Below is a small trained network, with its code and all its weights. Each question gives an input and a target symbol and asks what happens when units are switched off, that is, made to give their printed mean instead of their output.

import numpy as np


def w(rows, s, z=0):
    codes = np.array(rows[::2]) - 128.0
    scale = np.full(codes.shape[1], s)
    scale[-1] = z or s
    return codes * scale


def softmax(a):
    e = np.exp(a - a.max(-1, keepdims=True))
    return e / e.sum(-1, keepdims=True)


def log_softmax(a):
    a = a - a.max(-1, keepdims=True)
    return a - np.log(np.exp(a).sum(-1, keepdims=True))


def net(x, mask):
    ids = ['αγθλμξστφψω'.index(c) for c in x.split()]
    T = len(ids)
    res = E[ids] + P[:T]
    u = 0
    for l in range(2):
        r = res
        for j in range(3):
            rows = slice(2 * j, 2 * j + 2)
            q, k, v = (r @ M[l][rows].T for M in (Q, K, V))
            z = softmax(np.where(np.tri(T) > 0, q @ k.T / 2**0.5, -1e9)) @ v
            o = O[l][rows]
            res = res + np.where(mask[u + j], z, o[:, -1]) @ o[:, :-1]
        u += 3
    return log_softmax(res[-1] @ U[:, :-1].T + U[:, -1])


Q, K, V, O = {}, {}, {}, {}
E = w([
[183,80,162],'α',
[102,173,242],'γ',
[129,38,62],'θ',
[111,152,147],'λ',
[199,118,172],'μ',
[79,78,144],'ξ',
[155,75,107],'σ',
[100,86,173],'τ',
[171,99,163],'φ',
[2,105,180],'ψ',
[148,103,33],'ω',
],0.019)
P = w([
[254,146,178],'0',
[195,92,123],'1',
[137,99,108],'2',
[149,150,139],'3',
[95,136,124],'4',
[231,133,88],'5',
[88,161,19],'6',
[116,165,152],'7',
],0.0062)
Q[0] = w([
[186,112,184],'L0H1',
[34,242,119],'L0H1',
[48,67,254],'L0H2',
[58,60,160],'L0H2',
[74,48,158],'L0H3',
[203,65,159],'L0H3',
],0.0083)
K[0] = w([
[134,24,11],'L0H1',
[2,101,183],'L0H1',
[161,75,19],'L0H2',
[21,210,179],'L0H2',
[13,103,232],'L0H3',
[114,94,228],'L0H3',
],0.0083)
V[0] = w([
[224,85,45],'L0H1',
[37,107,155],'L0H1',
[87,61,98],'L0H2',
[189,120,79],'L0H2',
[136,59,188],'L0H3',
[254,149,74],'L0H3',
],0.012)
O[0] = w([
[82,144,125,153],'L0H1',
[172,172,165,125],'L0H1',
[154,81,31,153],'L0H2',
[81,154,81,119],'L0H2',
[175,197,2,254],'L0H3',
[60,144,121,38],'L0H3',
],0.007,0.0065)
Q[1] = w([
[205,85,238],'L1H1',
[110,149,110],'L1H1',
[205,108,10],'L1H2',
[172,211,143],'L1H2',
[103,168,131],'L1H3',
[126,65,66],'L1H3',
],0.013)
K[1] = w([
[89,90,254],'L1H1',
[180,161,118],'L1H1',
[137,47,248],'L1H2',
[162,109,166],'L1H2',
[96,163,168],'L1H3',
[106,80,128],'L1H3',
],0.0098)
V[1] = w([
[155,2,129],'L1H1',
[95,186,90],'L1H1',
[198,244,22],'L1H2',
[137,94,46],'L1H2',
[104,207,171],'L1H3',
[37,116,177],'L1H3',
],0.0099)
O[1] = w([
[164,74,148,158],'L1H1',
[121,1,28,103],'L1H1',
[102,105,96,203],'L1H2',
[253,22,114,84],'L1H2',
[126,47,29,47],'L1H3',
[116,198,49,2],'L1H3',
],0.0073,0.005)
U = w([
[165,206,86,68],'α',
[2,200,208,117],'γ',
[169,150,113,4],'θ',
[125,222,119,62],'λ',
[140,245,53,94],'μ',
[168,143,166,176],'ξ',
[113,130,129,209],'σ',
[102,100,209,155],'τ',
[135,182,107,205],'φ',
[206,182,216,28],'ψ',
[120,157,77,236],'ω',
],0.0062,0.0033)

Each question gives the input, a string of symbols that net reads in full, and the target symbol t.
The units are the heads (2 rows each of Q, K, V and O). Each row of codes is followed by its name. A weight is (code - 128) times the scale printed after its matrix; where a second scale follows, it is the last column's (O and U).
mask holds one flag per head, layer by layer. A switched-off head (its flag False) gives its mean, the last column of its rows in O, instead of its output. The means were averaged over made-up inputs and are rounded, as every weight is.
A unit's drop is (log p(t) with every unit on - log p(t) with that unit switched off) / (log p(t) with every unit on - log p(t) with every unit switched off).
The circuit of an input: a set's keep is (log p(t) with only the set's units on - log p(t) with every unit switched off) / (log p(t) with every unit on - log p(t) with every unit switched off). Starting from all 6 units, units are removed one at a time, each time the one whose removal leaves the highest keep (on an exact tie, the one counted first), for as long as the keep stays at least 0.8.
circuit, biggest first: the units of the circuit, biggest drop first
most important unit: the unit with the biggest drop
which heads matter: for each layer, one digit per head in row order, 1 if its drop is at least 0.15 and else 0, layers parted by /
drop of u: that unit's drop, to one decimal
input ψ ψ φ λ, target ψ: most important unit : L0H1
input γ θ ξ, target γ: circuit, biggest first : (L1H2; L0H2)
input ψ ξ γ, target ψ: which heads matter : 111 / 100
input ω φ ψ ψ, target ψ: circuit, biggest first : (L0H1; L0H3)
input γ α γ τ σ γ ψ μ, target γ: circuit, biggest first : (L1H2; L0H2)
input ψ ξ σ, target ψ: which heads matter : 011 / 101
input γ μ ξ μ ξ ξ τ, target γ: which heads matter : 110 / 010
input ψ γ ψ, target ψ: circuit, biggest first : (L0H3; L0H1; L1H1)
input γ ψ φ, target γ: which heads matter : 010 / 110
input γ ξ α ξ, target γ: circuit, biggest first : (L1H2; L0H2; L0H3; L1H3)
input γ λ α ψ ω, target γ: which heads matter : 010 / 010
input ψ φ α ψ ψ λ ξ γ, target ψ: drop of L0H1 : 0.6
input φ ψ θ, target ψ: drop of L1H3 : 0.6
input ξ ξ ψ τ α, target ψ: drop of L1H3 : 0.3
input ξ ψ τ, target ψ: most important unit : L0H3
